Each row has a class, written after it.
[-214  228  -17  102  345  132  327  -99 -288 -174   26  268  -33   96
    1 -131  -27 -132  192 -154 -170 -117   25  -91 -286  307 -436  -67
 -125   61 -414 -382   90   58  418  -47   71  -13 -179   -6   26  -44] => P
[-346   32  -41   83  195  207  476  -84   36 -101   84  132 -155 -217
 -289  301  316  -88  130   18  -55  -76   79  -41   18  238 -125   77
  -78 -158  -36  314 -262  130  263   25  119   93  295  -97  176  363] => C
[ 509  195  160  -43  196 -261 -362  217  -54 -125  139   44 -135  113
  -17 -165 -205  -56 -176 -173  -36   46 -477  -77    0   54 -252   47
 -132  138   99  -71  317 -149  323   -8   34 -208  -97 -161  103 -319] => E
[-146   27  -33 -307  405   86 -122  248 -225  147  115 -158  364  -15
  165  -26  -17  305  115 -152   56  -54 -189    5   45  459   43  170
  405  -81  527 -416  413  222  -74   74   97   38   -8  226  -53  -75] => B
[ 361   88  -12 -110  280   14   21  201 -218 -226  -15  -24 -168  108
   -9  -64 -207 -174 -241 -220   21  -87 -340  -37   48  -71 -101  -14
   56   39  380  -77  404 -185  251   79   -4 -156 -177   -7  227 -281] => M
[-224  320   69  -57  315  -48  124  -44   89 -260   67  244 -130 -127
   27   74   67 -104  -59   21  -33  123 -168  -24 -278  204 -242 -194
 -188   16 -241 -331   55  -21  253   50  107   13 -109  -33    1 -211] => Z
[-405 -165 -222  -52   12   37  150   -1  125  -74   22   68    9 -317
 -208  295  448  -59 -131  139  -58  184  -67  -47  118  347  238  -89
  -70 -130  -87  158 -428   82  239   49   82  178  414   12  231  221] => N
[ 160  303  -52 -187  126  223    6  153 -125  229   33   51  129    1
    1   27  -13  479  254  -17  -84 -146 -278  -98  105  348  118  118
  242 -155  526 -196  418  189 -187  -85   43  -91   44   27  -42   18] => Z
[-217  388    8 -137  250  127  239  109  -60 -291  201   58 -110  154
  -22   -4    9 -194  -75 -130 -114   49 -243  -57 -248  325 -205  -61
   67   18  -11  -77  -12 -168  266  -90   59  -53 -162   19  124 -121] => V
[ 442  260  -28  -71  126  -43 -236  219  -49 -132  178  -19 -149  185
 -275 -107 -243 -337 -289  -23  -33  130 -476    5  -12 -118 -188  152
 -148   66   58   20  363 -214  134   85  -89 -113    0 -106  286 -325] => Y
[ 197  278   61  -24  172  -30 -109   98 -197 -140   43  117 -153   45
  -59 -194  -51   32  -96 -185   23   43 -444  -58   41  -24 -135  288
  103   87  119 -102  200  -51  132  -30  -14 -263  -36 -137  163 -183] => P
[-407 -123 -184   90  211   32  251   85  186 -107  349  -86    0 -373
 -111  365  408 -125   56   55  -62   88   64  -46   40  290  152  101
  179  -94  163   75 -309  122  132  180  215  141  244 -165  209  220] => C
[ -77 -154 -247  304  259   72  274   50 -137  -87  212  248  -10 -128
 -115  319  378 -258  124   84  -98  111  241  -68   26   75  100 -181
  -69  -49  -79  248 -245   90  257  101   99   84  290   41  152  108] => B
[ -88  295  218 -196  231  138   19  172   10  182  107  -58  294   -2
  123 -215   -6  452  209  -30   11  -73   -4   62  133  238  168  114
  325  -14  446 -597  305  127 -282  -61   99  -70   12  157  -29   94] => E
[-388   58 -212   21   94   77  332   52   -1 -185  234  -11   84 -177
 -187  150  315 -231  103   38  -27  -13  129   -6   42  -29  189  163
   34  -22   45  151 -177  -86  331  231  173  102  378   70  320  214] => V
[-273  -18 -204    9  -72  183  185   56  148 -252  160  134   -5 -177
 -293  391  408 -152  144   41 -100   38  160  147  -36  117   54   31
   43 -121  145  319 -413   31  309  163    4   38  256 -101  221  343] => G
[-148  208   79 -120  342  251  148   82   64 -101  145  150  -26  143
  -50  -62   41  176   62 -263 -209   20 -109 -172 -141  361 -433   55
   97   44 -194 -160  131   57  171    5  175   34 -180   31   14  -68] => B
[ -44  220  177 -266  150   29   41  133  -73  236   11 -245  136   25
  107  -45   -9  492  203  -40    8  -46 -187 -155  -88  547  161  213
  411  -10  741 -350  296  224 -454  -58   21  109   58  120 -157  192] => E
[ 542  206  242  -69  210   56 -263  264  -45 -254   45  100 -229  291
 -110 -143  -98   16 -164 -151   59   21 -446  -17  176 -180 -276  237
  -14   98  110 -100  324 -129  213   -5  -38 -230  -82  -83  160 -296] => N
[ 418  256   24 -100   13  -66 -281   58  -91 -271  104  -32 -129  109
 -141  -66 -218 -195 -157 -237   51   45 -378   33  191 -174 -100   80
 -183   86  -89  -40   42 -186  440   56  -42 -108  -33  -17  208 -214] => G
[-454   73 -112  165  262   28  462  -16   42   24  247   14 -119 -304
 -197  196  405 -104  154   33  -77   12  160 -128  -41  372  168   68
  -31   39   27   81 -357   -7  116   22  228  102  254   30  151  246] => E
[-275  -39 -166   72  309  -68  288   34  167  -53  281  -54  -64 -280
 -134  408  305 -108 -146   44   54  157   57 -147   64  366  203  122
  -83 -150  163  -64 -262   54  184  126  149  160  333   12  230  286] => R
[ 380  328   46  -20  173  -30 -136  251 -159 -219  223   47 -124  135
 -188  -87 -224 -273 -210 -139  112   28 -355  -59  146  -65 -128   55
 -175   99  175  -66  240  -70  256 -195    6 -197   18  -17  244 -254] => Q
[-349  309  -12  -62  289  215  121 -114 -106 -136   56  145  -56   23
  -51   94  142  -85   38  -93 -150  -15 -281 -106 -110  505 -359   84
    6   37 -199 -299 -116   52  138 -143  155   74 -106   94  -32 -158] => V
[ 311   64   68 -111  278   68 -265  164 -146  -21  -14   12  -73  242
   -9  -92 -130 -151  -87 -250   86   -7 -301  -51  183  -59 -158  114
  116   18  236 -160  201 -119  302  121 -143 -180   31  -18  195 -323] => E
[-302 -195 -361   23  -14   88  168   62   33 -167  174   22  110 -166
 -253  352  435 -280  101   67  -79  161   44   55  -23  319  296  -40
   18 -139  112  189 -397  180  269  207  -22  149  356  -42  263  447] => P
[ 553  413  101  -85  180  -68  -89   87 -164 -279   53   69 -229   71
 -220  -93 -224 -149  -66 -250   30   35 -421  -37   52   67 -281  183
  -28   71  351 -172  262 -127  273   -2  -85 -187  -50  -42  197 -123] => B
[ 480  384   26  127  157   62 -145  171 -230 -201  118   43 -215  110
 -220 -161 -136 -202   47 -216   53   44 -336   26  153 -338 -114  352
   29   42   88 -167  197 -171  173   24  -34 -185  -16   88  196 -144] => M
[ 285  335  -19  -89  306  -72 -209  242 -325 -283    2   53 -161  139
  -63 -109  -44 -198 -101  -14   72   22 -337   -1  134 -293 -153  334
  119  136  217  -98  138 -285  344  132 -183 -255  233 -153  235 -229] => N
[ -76  218  -44 -237  308  103 -198  315 -124  137  111  -59  302  -76
  104   90   63  425  254    5   72  -53 -181  125   94  255  384  125
  413  -75  401 -308  291  352 -247   37   53  -41 -199 -113  -16   93] => B
[-101  112   14 -339  129   27  -14  242  -26  181  122 -130  321  126
  144  -99   11  271  293  -27  -10 -122  -49  160  -32  404  139  127
  462  -57  716 -284  422  191 -257   63  -83 -118  -88   76  -18   27] => R
[ 298  332  113   99  338 -149 -274   80 -172 -187  201   11 -226  192
  -23   59 -103 -111    1   13   47   35 -136   41  163 -194  -18  231
   -6  136   94  -53   59  -81  158  -12  -20 -188  -78  -24   54 -267] => M
[-342  -64 -189   82  102  -41  345  -29    1  -54  195   55   88 -295
 -115  294  409 -144   65   19   -5   53   74 -170   49  369  251  -52
   94 -174  219    6 -291  136  265   -7   54  140  360   16  226  293] => E
[-302   28 -233   39   90  276  326   84  206   -9  241  111    0 -220
 -206  410  375  -20  149   62 -101   40  103   -3  128  245  345 -104
   68 -234   29  258 -345   11  254  100   58  124  288   24  248  289] => E
[ 310  474  179  -57  241 -161  -63  304 -111 -233  151  172 -392  140
 -154  -90 -110 -127 -186 -174   60  140 -303 -109   94 -156 -206  216
  -16  164  208  -12  238 -113  234  -10  -66 -120  -15 -113  365 -236] => Z
[ 476  474  164 -124  243  -73 -254  194 -101 -259  196  102 -299  199
 -184  -75   91  -58 -139 -228  155   86 -590  -99  277 -144  -99  253
    8   87  114   50  162  -90  258  -81  -83 -329 -118 -362  260 -264] => B
[-325  184  186  -14  464  -56   79  -42  -98 -182  111  179 -215  -82
   68   -9  214   14   -7 -140 -159   37 -235   11  -88  497 -354 -102
   17  140 -257  -83  -67   72  150  -65  193  -46 -235 -115  -48 -184] => M
[  30  221   20 -244  284  238  190   45  -49  221  118  -87  162  -18
  -76  -59 -128  442  342  131 -117 -185   84  142  223  179  159   77
  255 -230  453 -120  398  175 -278  -24   52  -23  -42  124  -91  265] => Z
[  -5  247  -64 -264  267   63  122  250 -122  346    3   33  174  -28
  -53  -16  -86  272   95  130  -19 -146 -112  -29  -32  367  -31  132
  257 -149  699 -309  581  175 -290 -103  -66  -79  -20  -31   70  -84] => Z
[ 345  243  180 -211   51  -83  -44   99   70 -107  122   45 -159  155
  -85 -130 -246  -89  -47 -147  120  -42 -357   41   22   98 -133  212
  -26   89   88 -107  340  -80  162   11 -157 -180 -107 -119  258 -129] => Y
[ -56  355   75 -235  275  -88   10  255  -61  164  190 -189  117   42
   75   25   64  310  351   54   34  -72   40   34  130  341  233  340
  398  146  578 -197  154  143 -311    1   37  -53   40   26  -62  211] => R
[-446 -100 -259   46   38   17  354 -103    0    6   13   25   45 -207
 -212   60  284 -218  -12   23  -60   30   -7 -341 -115   68   10    5
 -119 -142  -16  148 -363  -84  378   27  -23  312  383   -7  301  166] => C
[ 551  289  253  183  205 -138  -86  180 -225 -160  109  -67 -341  292
  -93 -265 -218 -287  -51  -74   64  -65 -318   43  -64 -202 -212  178
  -93  160  192  -46  219 -310  223  -14 -139 -315    1 -179  146 -293] => C
[ -51   20  -60 -265  110   57 -113  144  -30  121   93 -165  345   20
   79   -8   47  250  136   83   54  -56 -246  -42   20  244  278  148
  258  -30  567 -285  311  168 -205   31   34   47  103   99  -24  -83] => V
[ 605  283   17   24  206   33  -55  106 -159 -269  285  -86 -142  128
  -34   37 -152 -165  112 -129  -13  -32 -269  -16  179 -114  -34  142
   91   78   82  -56  108 -213  360   76   30 -261   51 -201  112 -110] => C
[-453  171  -18   -5  329  220  331   52   30 -172  108   26 -132 -279
 -213  287  357 -103   22  -19   39   73  129  -44  377  108   68   21
  264 -187  202  -23 -336   98  178   50   55  199  269   53  219  192] => Z
[-264    8 -209  190  216   84  450  -74  -59 -151  108   26 -214 -360
 -174  237  293 -211  230   86   52  -22  103  -94   28   47  278   44
  -47  -81   23  109 -307 -100  303  152  133  154  240  126  205  150] => N
[-335   56   11   96  -88   56  353   64  132 -121  120  263   85 -215
 -171  218  453  -32   83  134  -82  -30   78   51   56  163  -11  -88
  -25 -146 -114  219 -167  114  228  -62   62  159  301  -25  198  196] => R
[-331  111   -1  -20  491  120   44  -27  -33 -159  -23  303 -176 -145
   59   32   68  140  -50 -175  -17  -19 -306 -106 -174  183 -214   29
   13  -61 -342 -251  233  174  211  -43  173  -78 -342  -60  -88 -195] => E
[-355  -95 -218  102  235  383  253   -5  113  -91  314  -72   59 -100
 -313  403  357  -77  264   41 -146  -54  276  139   74  413  159  -41
  104 -129   35   65 -373  125  189  134   97   50  190  -42   23  257] => Q
[-295  167  141  -89  482   58  -48   10   -2 -154   71  181  -89    3
   83   78  223   98 -264 -170 -146  144 -373  -98  -43  474 -288 -128
  -52  -52 -106 -209 -127   85  287  -13  243  -52  -78  -40   63 -108] => Y
[  14  282   96 -392  267  111   34  229  236   85  124 -139  232  -45
  -49   70    2  499   -1  -23  -49 -207 -226   52   80  501   38  251
  271  -13  527 -294  403   16 -216  -41  191 -152 -213  -86  -15  138] => M
[  75  295   81 -206  218  111   88  170  -39  154  -38  -43  245   11
  -47   64   25  255  352   48  -47 -245  -91  111  167  596   68   86
  366  -58  462 -233  372  192 -236   -3   48  -16 -116  101  -37  272] => N
[-134  394  199  -69  254  202   91  -14   79 -196   16  197 -182  121
 -113  131  101   80   70 -169 -154   46 -189   14  -92  372 -329  -31
   29  -53  -94  -30 -160    2  240   -8   80   15 -154    0   26   50] => V
[ 437  335  -30  -18  219  -82   11  323 -151 -328  112   73   53  120
  -46 -159 -264 -332 -161 -152   19 -134 -250   79   40 -307 -154  157
   36  146  138 -149  362 -255  403  121  -31 -368    8 -244  366  -22] => C
[-481  363  282  -44  124  -69  199  -69  188 -177   52  214 -191   11
   32    4  280  165 -120 -226  -58   20 -240 -242 -307  608 -404   -1
  -98   66 -214 -247   44   79  224 -131  145   24  -55    8  -55 -106] => E
[ -67   71 -186 -202  259  283   -4  217 -233  251  -50  -12  291   22
  104   12  -47  358  207   58  -48 -190 -117  -14   26  262  355   21
  378 -177  541 -254  406  154 -254  -24   12   39 -150  128   20   71] => G
[-112  157 -108    7  238   91  106    2  -71 -144  -23  142  -70 -195
  -51  110   42   52   52  -51  -39  -60 -190   39  -39  209 -160 -126
 -132  -89 -271 -140   24   31  398  -16   57  -39  -61  -44 -126  -80] => P
[-308  200  104   19  385   42    7   11  215  -36  289  251 -167  -13
   82   70  175  123   94 -122 -116  153 -170 -190 -262  522 -320 -227
 -240  -65 -418 -252 -275   24  360  -48   41  151 -154 -180    9 -122] => Q
[-126  210   20 -291  313  148  162  258  -57  217   61 -131  197  -41
   10    3  -23  531  188  -96   -7 -141 -255   18  -38  511  137  189
  372 -143  655 -404  329  347 -230  -57   -6    4 -221  -33   -5  130] => P
[ 452  317   49 -252  128 -132 -219  168 -123  -64  -30   14  -28  120
 -148 -270 -292 -309  -67 -323   35  -34 -484  141  198 -110 -208  127
  -17  220  -10 -106  194 -110  245   40   11 -224 -303    1  328 -236] => G
[-160  231  262  -81  404  -13  298  -47  110 -116  -50  329 -178  -54
   93  -57  -24  100  -78  -99 -153   47 -148   40 -259  410 -410 -309
  -21   25 -235 -246  227  -41  130    5   27   21 -231   80  -80 -196] => E
[ 542  213    2 -134  116  -45 -194  210  -50 -333  192  -13   -8   41
 -202  -45 -285 -144 -120 -210  -18  -40 -449   90    5  -80 -143   48
  -19   68   85    4  413 -200  318   36  -19 -167 -279 -133   86 -215] => E
[ 454  108  -34   10  173   99  -77  239 -134 -199  301   18   -8   37
  -26   11 -198 -189  -56  -81   19   20 -336  -14  181 -104  -75   19
   52  -96  129   15   87 -121  291   -5  -99 -153   13 -240  313 -200] => N
[-122  257  164  -31  313  176  108 -136  104 -326   96  134  -70   10
    2  233  157  143   67 -162 -192  -33 -265 -113  -51  489 -234  -39
  154  -65 -274 -142  -85  106  226  -47  224   77 -287  -48  -80   83] => M
[  37  231 -102 -300  192  135  294   68 -225  178  -25 -227  147  -58
 -102   -5   -1  202  195  -86   52 -182 -101 -139  -17  455  121  238
  321  -42  899 -359  265  119 -293  -93   25  -32  -57   57   42  202] => B
[-160  389   39  -82  333   42  128   26   14 -175  -21  159 -111  -28
   38   41   55  100   23  -74  -51   -6  -47 -150   27  206 -236   34
    5  -72  -87 -281   44  -18  320   10  149  -45    0   63   37  110] => N
[-140   34   95 -336  157   52  -23   70   65  144  -11   61  283 -116
   39  -11  -41  391  190  -72  -44 -158 -130  123   -5  505  -82  150
  259 -107  540 -251  373  339 -181   56  -22  -31  -29  -37   16  267] => E
[ 375  222   14  -93  103  -51  -34  136  -44 -159  251  -81 -144  104
   -4  -83 -197 -106 -112 -204   41   14 -284  -52   53   -5  -31  161
   78  121  171  -39  132 -245  180  -36   27 -295 -169 -203  185 -225] => V
[-161  370  156   -5  199   30  177   82   51 -139  172   93 -104  -33
   57   51  197  113 -110 -166 -151  104 -214  -64 -149  467 -236  -79
   44   23  -95 -349 -146   56   81  -49  131  -30  -84 -203   87   29] => G
[  52  -47    5 -391  266  136  -31  137   80  100  146 -190  387  -15
    9   34  -12  415   93  -38  -24  -69 -299   -5   75  421  209   52
  349 -134  664 -197  423  276 -276   59   81   92 -147   83  -26   46] => B
[-449  -13 -128 -103   14  161  439  -18  160 -207  244  -40    3 -384
 -283  218  300   17  -99  -53   27   80  -35   73   69    6  186  244
   88 -134   53  254 -322   -6  207   62  168  120  285  158  282  180] => B
[  22   83   22 -272  350  185   38   86  -41  120   64  -14  146   24
   42  -29 -131  371  298  120    4 -186   -6   73  112  231   63  186
  359 -118  518 -357  533  251 -294  -44  -15   10  -96  160 -143  105] => Q
[-132  177  -94 -220  307  104   82  115 -147  182   62 -122  236  -81
   34   65  168  457  215  103  -88 -175  -73   12  123  416  226  251
  455  -88  572 -321  317  204 -242   31  110  -77  -50 -105  -57  184] => P
[-117   68   41 -210  422  125  225  315    5  144   96    9  268  -72
  108   92   31  408  109  -76   25 -122 -116  113  -40  424  109  113
  476  -32  599 -228  486  272 -300   40   68 -135 -101   35  -50   58] => C
[-209 -143 -217  166  117   55  293   23  -16 -195  165  132  109 -341
  -89  308  394  -42   72   71 -174  -27  127  -14  106   -9  213  -85
  126 -142    1  125 -208  106  321  190  156  138  277 -140  213  292] => E
[-221  -33 -324  -15   86  137  259   92    8  -82  137   85  101 -186
 -193  369  299 -231  191  118  -91  -33  220    9   36   40  238  -61
   52 -102    7  133 -180   51  352  259  118  128  214 -128  337  209] => Z
[ 604  261  106  105  279   87  -94  140 -124 -203  269   -1 -184  120
 -153  -65 -179  -81 -143 -125  -18  127 -317   29  105 -140 -136  230
   78   66  115 -174  188 -288  139   93  -11 -250  -43 -171  186 -281] => P
[ -67  172  130 -200  361  103  208  125   35  115   -5   -8  162  -92
   85   40  126  366  130  -37  -45 -115 -149    9  163  462    0 -118
  319 -189  554 -262  339  287 -240   46   -6   -1   15  -62  -40  205] => M
[  68  279    6 -179  280 -135  161  193  -88   90  107   81  203   16
   92  -60  -20  325  127   17  -48  -60 -152  -73 -249  368  125  -96
  150   20  372 -393  533  172 -106   -5   23  -22 -136  -49  -10   -8] => Q
[-122  200   52 -265  387   49  282   -4  -56 -177    3   57  -74   86
  -74   63  -44   28  -53 -144 -103  101  -57  -22 -221  138 -341 -161
   15  -57 -165 -241  107   32  386   70   45   78 -152   99  -51 -220] => Z
[-134  198   40   49  429  227   34   10   -9 -216  269   68 -147  -15
   31  114  -24  -21   35 -149  -82   76 -105 -116 -202  344 -290   21
  -25  -40  -86 -268  -53  -52  208   -9  278   -9 -344  -57   -2 -103] => P
[-105   20   -2 -146  239   57   75  174 -116  272   48   -1  272  -92
  217  -87   39  391  274   51  -24 -174 -153  -76   26  481  162  159
  386  -67  416 -473  460  295 -383 -110   52  111  -89  126  -41  105] => M
[-237 -127 -182   -6  154  154  143   14  248  -85   34   80  -82 -166
 -270  391  398  -92  100   94  -78  -34  135   27  190  273  185 -138
   35 -200  -80  200 -269   79  278  162   49  198   87 -119  152  413] => Q
[-194  190  177   86  290   20  113 -163   -5 -151  206   58  -81   81
  139   -3   14   35   77 -233 -240   66  -87  -81 -133  605 -299 -139
   47   41 -278 -235 -113  144   67  -83  228   34 -297   65 -134   -7] => R
[  78  404   53 -164  478  113  -40  170  -62  184  128  133  166  115
   35    0   29  464  204   -5  -68   -2 -129  -71  109  301  213  -16
  207  -41  418 -348  366  233 -251  -86   47 -122 -172   14  -72   54] => E
[ 481  489  136  -34  284  -52 -163  245  -90 -309  202  111 -133  157
 -105 -139 -204 -126 -104 -178   30   57 -300   62   87  -72 -134  230
   29  138   84 -183  225 -282  295   10   17 -306  -81  -30  238  -78] => B
[ -32  409   66  -43  386  109  128 -180 -137 -190   45  117 -110   24
   75  124   77  163  -24 -187 -174  -29 -314 -345   26  327 -336 -176
  -97 -114  -63 -269   54  111  405  -47  254   90  -67   35  -44 -229] => B
[ 394   94   85 -123  297  -23  -90  214 -222 -155   27   86 -276  211
  -17  -65   77   94 -109 -260   31   21 -455 -166   -8  196 -189  306
  135   84  220 -224  230 -142  279   25  -53 -192 -133 -171  202 -183] => N
[-121 -242  -36  168   38  102  293 -135   75 -176  244   61 -119 -283
  -83  303  369  -20   65    7 -121   65  220  -86  167  112   39  162
  239 -115  125  153 -396   23   99   45  188  117  191  -85  229  285] => M
[-220  345  157   45  404  145   87  125   78 -156  219  136 -124  105
  102  -18  138   86 -108 -172 -234   18 -232  -59  -40  467 -265 -336
 -150 -105 -298 -222   99  -23  325   17  191   -6  -89   -3  -21  -56] => E
